Each row has a name. After each piece below comes the name of the row it's from, unless a question asks for something else. Each question is about the rows just above it.

Columns, left to right: J D K Z A
ter: [ 96 148  52 191 154]
Nafol: [ 52 190  96 154 148]
gitu: [158 118 134 126 121]
venek: [101 112 111 105 104]
bupi: [124 148 127 185 146]
tuf: [132  86 169 131 125]
Supe: [179 120 141 151 160]
Put [121 126 134 118 158] back in order: which row is it? : gitu
[127 169] is in which column, read top down? : K
[ 52  96 148 154 190] is which row reordered? : Nafol

Columns, left to right: P M T S F G C U
lapu: [212  82 216  58  57  87 117 178]
rolu: [103  63 211 117 106 149  28 149]
fol: [164 136 157  58  69  90 107  41]
litem: [ 93  87 168 231 118  38 197 229]
Suro: [164 136 157  58  69  90 117 178]
vab: [118 231  38 197 168  92 229  87]
pugi: [136  83 185  41 105 111 102 155]
Which row holds these entries in another order? [168 231 118  38 197 229  93  87] : litem
Which column holds [ 87 149  90  38] top down? : G
[118  69] is in which column, read top down? : F

Columns, left to right: Q Y X N R L
mubef: [149 122 159 128 159 167]
pup: [172 125 153 112 162 177]
Napun: [181 122 159 128 159 167]
Num: [159 181 168 128 159 122]
Which column holds this, read top down? [112 128 128] : N
Which column holds [162 159] top down? : R
Put [122 128 159 159 167 181] back in order: which row is it? : Napun

Columns, left to right: tun Zose sese gebo nen Nivam
terog: [157 126 157  78 142 162]
gafi: [133 129  95 132 189 107]
gere: [100 126  94 123 220 174]
votu: [129 165 159 147 101 115]
Sekup: [152 199 157  78 162  83]
Zubu: [152  94 134 155  82 120]
naf: [129 159 165 107  71 108]
dod: [129 159 165 100  60 103]
Gubo: [ 89 163 117  93 206 168]
rozop: [133 129  95 149  63 106]
tor: [161  88  99 161 139  92]
nuzi: [ 83 198 157  78 152 162]
Which row holds [206  93 117 163  89] read backwards? : Gubo
Which row holds these entries in another order? [ 78 162  83 198 157 152] : nuzi
How many entries does [129 159 165 107  71 108] have? : 6
Number of entries in [100 126]: : 2
Which row holds [129 159 165 100  60 103]? : dod
Which row holds [199 152] read backwards? : Sekup

Columns, left to right: B W H E V
gal: [ 60 132 182 200 117]
doda: [ 84  73 113 131 114]
Til: [130 195 161 114 161]
siba: [210  49  47  84  84]
Dak: [156 198  61  88 135]
Ses: [149  97 120 144 173]
bazo: [149 108 143  97 169]
zupu: [143 108  98 169 122]
betu: [210  49 129  89  84]
pimo: [169 143 108  98 149]
rubo: [210  49  47  89  84]
Which row holds [ 98 108 143 169] read backwards? : pimo
Which column holds this, read top down? [161  84 135 173 169 122  84] : V
Which row holds these entries in another order? [ 98 108 143 149 169] : pimo
[143 108  98 169 122] is in which row? : zupu
How many entries does [ 60 132 182] have? : 3

Columns, left to right: Rili lobas kel Latu
pomaf: [139 152 228  52]
Keb: [ 90 135  98 217]
Vafof: [228  52 151 139]
Which row holds [ 52 228 152] read backwards? : pomaf
Put [ 52 139 151 228] back in order: which row is it? : Vafof

Columns, left to right: zedak biso Dokuf naz fatu Fes Deze
maz: [133  74 190  62  58 192 202]
nar: [133  74 190  62 202 192 202]
rire: [203 210 200 142 193  67  94]
goge: [200 193 210  94 203 141  67]
ful: [162  45 126 112 194  37  97]
fuba: [102 167 187  38  47  64  69]
lanaz: [203 210 200 142  74 229 134]
Kebev: [ 53 128  35  88 174  44 197]
Segut: [101 180  89 196 174 173 200]
Gopul: [115 221  53  77 184 177  79]
[134 229  74 142 200] is which row, read backwards? : lanaz
Which column holds this, read top down? [194  47  74 174 174 184] : fatu
Which row holds these entries in another order? [193 210  94 203 141  67 200] : goge
Which row holds these entries in another order? [ 94 203 210 200 142 193  67] : rire

Columns, left to right: fiko Pip Mozo Dos
salof: [200 138 198 130]
Mufum: [129 131 130 130]
sotu: [129 131 216 154]
Which row holds these entries in another order? [138 130 198 200] : salof
[130 198 138] is which row, read backwards? : salof
[130 216] is in which column, read top down? : Mozo

Columns, left to right: Mupil Peka Kima Paf
niman: [208 166 102 102]
Liri: [111 130 204 204]
Ded: [173 103 156 156]
Which column holds [208 111] top down? : Mupil
Which column holds this, read top down? [166 130] : Peka

Columns, left to right: Lek kuvu Pif kal nekas sisu bar kedo
tere: [198 158 128  81 199 171  99 136]
Lepif: [101  77 137 199  97  96  81 173]
zubo: [198 140  97 157 199 171 121 148]
Sufu: [125 172 133  46 128 141 186  80]
feva: [198 160  98 122 200 177 125 115]
zol: [ 89  77 143 189  85  90  89 169]
kisan: [ 64 128 158  81  64  92 169 109]
tilam: [ 71 137 155  69  71  99 176 101]
sogig: [ 71 137 155  69  71  99 176  82]
Which column holds [198  89  64  71  71] top down? : Lek
Which row holds this, read backwards? [ 81 158 128] : kisan
Which column holds [177  90  92  99  99] top down? : sisu
Which row holds these entries in another order? [140 148 171 121 199  97 157 198] : zubo
How many entries does [125 172 133  46 128 141] have? : 6
Put [ 99 136 198 158 128  81 199 171] back in order: which row is it? : tere

Columns, left to right: pib zopat dafis rogol vuv
mos: [119  98 145 115 112]
mevar: [131 166  81 137 167]
mer: [209 168  49  98 114]
Dovib: [ 88  98 145 115 112]
bage: [ 88  89 130 118 135]
Gaku: [ 93 202  67 183 155]
mivub: [183  93 155 203  67]
Number of entries in [119]: : 1
[145  81  49] is in which column, read top down? : dafis
Which column holds this, read top down? [98 89] : zopat
Which row holds [ 81 166] read backwards? : mevar
Count the entries of [209 168  49  98 114]: : 5
Put [ 67  93 155 183 202] back in order: which row is it? : Gaku
Number of entries in [ 88  98 145]: : 3

Columns, left to right: Zab dule lelek fug fozi
pov: [124 164  89 165  76]
puti: [131 133 159 176 211]
tal: [ 88  78  54 161 162]
dab: [176 131 211 159 132]
gez: [161 148  72  53 181]
rusi: [197 174 120 179 132]
Number of entries in [131 133 159 176 211]: : 5
Which column holds [165 176 161] top down? : fug
How many entries does [ 88  78  54 161 162] have? : 5
Put [162 161  54  78  88] back in order: which row is it? : tal
How many entries does [131 133] have? : 2

Columns, left to right: babam Nati viz Viroz lun Zibed
dipa: [159 108 125 155 153 116]
depur: [133 100  99 118 142 176]
tifo: [153 155 125 117 108 159]
rila: [ 99 118 142 100 133 125]
zavo: [152 156 148 106 130 124]
Which row holds these entries in another order? [ 99 100 118 133 142 176] : depur
Which row holds [133 100 142 118  99] read backwards? : rila
[130 106 156 148 152 124] is which row reordered? : zavo
[117 108 159 153 155 125] is which row reordered? : tifo
[133 153] is in which column, read top down? : babam
Put [116 125 159 155 153 108] back in order: which row is it? : dipa
How many entries does [153 155 125 117 108] have? : 5

Columns, left to right: Nidi vipez Tuvam Talel loz
Sibu: [198 162 168 198 184]
veroz: [169 162 198 198 183]
Godop: [201 155 178 184 204]
mel: [198 183 168 198 162]
Where do [198 183 168 198 162] appear? : mel
Which row holds these entries in another order? [184 168 162 198 198] : Sibu
Which row holds this, read backwards? [162 198 168] : mel
Which row holds this, read backwards? [183 198 198] : veroz
Put [162 198 168 183 198] back in order: which row is it? : mel
[183 204 162] is in which column, read top down? : loz
Which row holds these entries in another order? [162 168 183 198 198] : mel

Columns, left to right: tiv fone fedi fibes
rur: [125 147  97  58]
Keku: [132 139  88 133]
Pobi: [177 119 134  61]
ruf: [131 139 133  88]
kir: [178 102 168 124]
banem: [114 189  53 109]
doz: [120 112 155 162]
Count the entries of [131 139 133]: : 3
[177 131 178] is in which column, read top down? : tiv
Which row holds these entries in another order? [133 132 139  88] : Keku
[ 88 133 139 131] is which row reordered? : ruf
Which row holds [ 61 134] read backwards? : Pobi
Which row holds [139 132] read backwards? : Keku

Columns, left to right: bisuv Momup fuve Doma kapek luku
pafod: [ 69 139 123 210 136 117]
pino: [ 69 139 123 107 126 148]
savud: [210 139 123  69 136 125]
Which column holds this, read top down? [69 69] : bisuv
Which row holds this, read backwards? [136 210 123 139  69] : pafod
Count the entries of [ 69 139 123 210]: : 4

Columns, left to right: tegin suza Vobo bub detuf Gib Dis
bogof: [122  84 147 118 136 132 102]
bemod: [ 64 136 126 147 114 126 132]
Zigef: [137 233 132 212 125  72 107]
Which column holds [126  72] top down? : Gib
Which column holds [136 233] top down? : suza
Number of entries in [137 233]: : 2

Columns, left to right: gem Roza Fadag lag Kimun
rufi: [170 205 110 130 172]
fazof: [ 78 101 159 110 123]
Pazi: [171 181 106 132 154]
ridak: [229 119  54 154  86]
sevi: [124 116 128 123 121]
mip: [172 178 104 133 151]
Which column holds this, read top down? [110 132 154] : lag
How many entries does [ 78 101 159 110 123] have? : 5
Which column holds [171 229 124] top down? : gem
Count the entries of [170 205 110 130 172]: : 5

Columns, left to right: fabo Dit sunug zep Nodep zapir gok
Damog: [134 178  91  98  72 149 107]
Bovu: [149  98 178  72  90 107 134]
katif: [178 149  98  72 139  44 232]
Which row holds [90 72] read backwards? : Bovu
Count the entries of [178]: : 1
Count the entries of [178 149  98  72 139  44]: : 6
[149  98 178  72  90 107 134] is in which row? : Bovu
Count the entries of [178 149  98]: : 3
Which row holds these entries in another order? [107 134 149  98 178  72  90] : Bovu
[ 72  98 149 178] is which row, read backwards? : katif

Columns, left to right: Bop ligur lemas dek pemug tageg noda
Dogum: [133 127 160 142 114 109 102]
tonu: [159 127 133 102 142 114 109]
fisuz: [ 76  85 207 142 158 124  83]
Count the entries of [ 76  85 207 142 158]: : 5
[142 114 109 102 133 127 160] is which row reordered? : Dogum

Columns, left to right: terul seb tipu marif fera fipi nirop Rizu sufa
fip: [116 113 121  98 122 162 116 135 137]
Zas: [125 124 126 112 126 137 125 130 130]
rugiv: [124 122 125 117 137 125 126 130 131]
lat: [123 122 125 116 126 141 123 143 148]
vofub: [125 124 126 120 126 137 125 130 130]
dozo: [114 111 120  93 121 168 114 136 138]
punil: [131 141 125 123 123 122 116 126 130]
lavu: [123 122 125 116 126 141 123 131 131]
Which column holds [126 125 125 126 120 125] top down? : tipu
The row with [125 124 126 112 126 137 125 130 130] is : Zas
Count the entries of [124 122 125]: : 3
Which row holds these entries in another order? [131 131 123 141 126 116 125 122 123] : lavu

Columns, left to right: Rup maf sipi Dof
Lusag: [204 151 103  81]
nis: [110 204 153 187]
zeto: [204 151 153 131]
Gupe: [ 98 126  76 124]
[153 151] is which row, read backwards? : zeto
Where do [204 151 103  81] appear? : Lusag
[204 151 153 131] : zeto

Columns, left to right: Viluk Mudof siz dun
mus: [133 148 115  89]
Kati: [121 133 149 115]
les: [ 78 203 113 153]
rom: [ 75 187 187 154]
zule: [ 69 133 149 115]
Which row holds [121 133 149 115]? : Kati
[ 69 133 149 115] is in which row? : zule

Columns, left to right: boriz Sagi Lere Megu refa nirik meso
Seful: [163 132 204 169 111 152 139]
Pivi: [104 114  71 111 151  96 134]
bobu: [169 163 204 111 132 169 117]
befe: [133 192 116 160 149 182 139]
[163 104 169] is in which column, read top down? : boriz
Which row holds this, read backwards? [169 132 111 204] : bobu
Put [132 169 117 169 163 204 111] back in order: which row is it? : bobu
[111 169 204 132 163] is which row, read backwards? : Seful
[117 169 132 111] is which row, read backwards? : bobu

Columns, left to right: Tilu Kabil Tiba zege lugof
Zaso: [105 109 158 112 158]
fot: [136 124 114 118 167]
Kaduk: [145 191 153 204 131]
vebek: [110 138 141 138 139]
dugom: [130 123 140 175 185]
debov: [130 123 140 134 185]
Mik: [131 133 136 131  84]
Lavuv: [122 137 114 109 106]
Fedep: [118 105 102 105 131]
Put [106 109 114 122 137] back in order: which row is it? : Lavuv
Number of entries in [131 133 136]: : 3
Number of entries in [105 109]: : 2
Which row holds these entries in another order? [118 114 124 167 136] : fot
[123 130 140 175 185] is which row reordered? : dugom
Number of entries in [145 191 153 204 131]: : 5

Columns, left to right: Kiv met Zofoz biki
Kekoz: [111 141 139 133]
Vobuv: [150 106  58 203]
fodu: [114 144 146 114]
Lomo: [119 124  40 116]
kigi: [120  40 116 124]
relot: [170  90  98 225]
rugi: [145 115  75 179]
[116  40 124 119] is which row reordered? : Lomo
How many entries does [114 144 146 114] have? : 4
Which column holds [139  58] top down? : Zofoz

Columns, left to right: zuli ramod bome Regut Kaduv getad Daz Liseb
zegu: [126 132 127 138 144 131 133 133]
timob: [112 127  37 190  56  74 142 127]
busum: [132 140 138 112 126 130 123 124]
Nel: [129 152 115 146 145 120 128 132]
teru: [116 101 109 142 122 124 144 132]
vuvuk: [126 136 136 116 136 134 133 128]
vif: [ 37 190 142  74 126 127 112  56]
muk: [133 130 135 121 122 129 120 125]
Number of entries in [133 130 135 121 122 129 120 125]: : 8
[ 37  56  74 112 127 127 142 190] is which row reordered? : timob
Which row holds [126 112] read backwards? : busum
Which row holds this, read backwards? [ 74 142 190  37] : vif
Count the entries of [112]: : 1

Columns, left to right: Detuk Zomo Nobog Gulo
Soro: [212 224  57 226]
vaza: [177 224  59 226]
kolik: [207 224  57 226]
fet: [168 192 226  57]
Turo: [ 57 207 227 224]
Which row holds [212 224  57 226]? : Soro
Which column holds this, read top down? [212 177 207] : Detuk
Which row holds these entries in another order? [ 57 224 226 207] : kolik

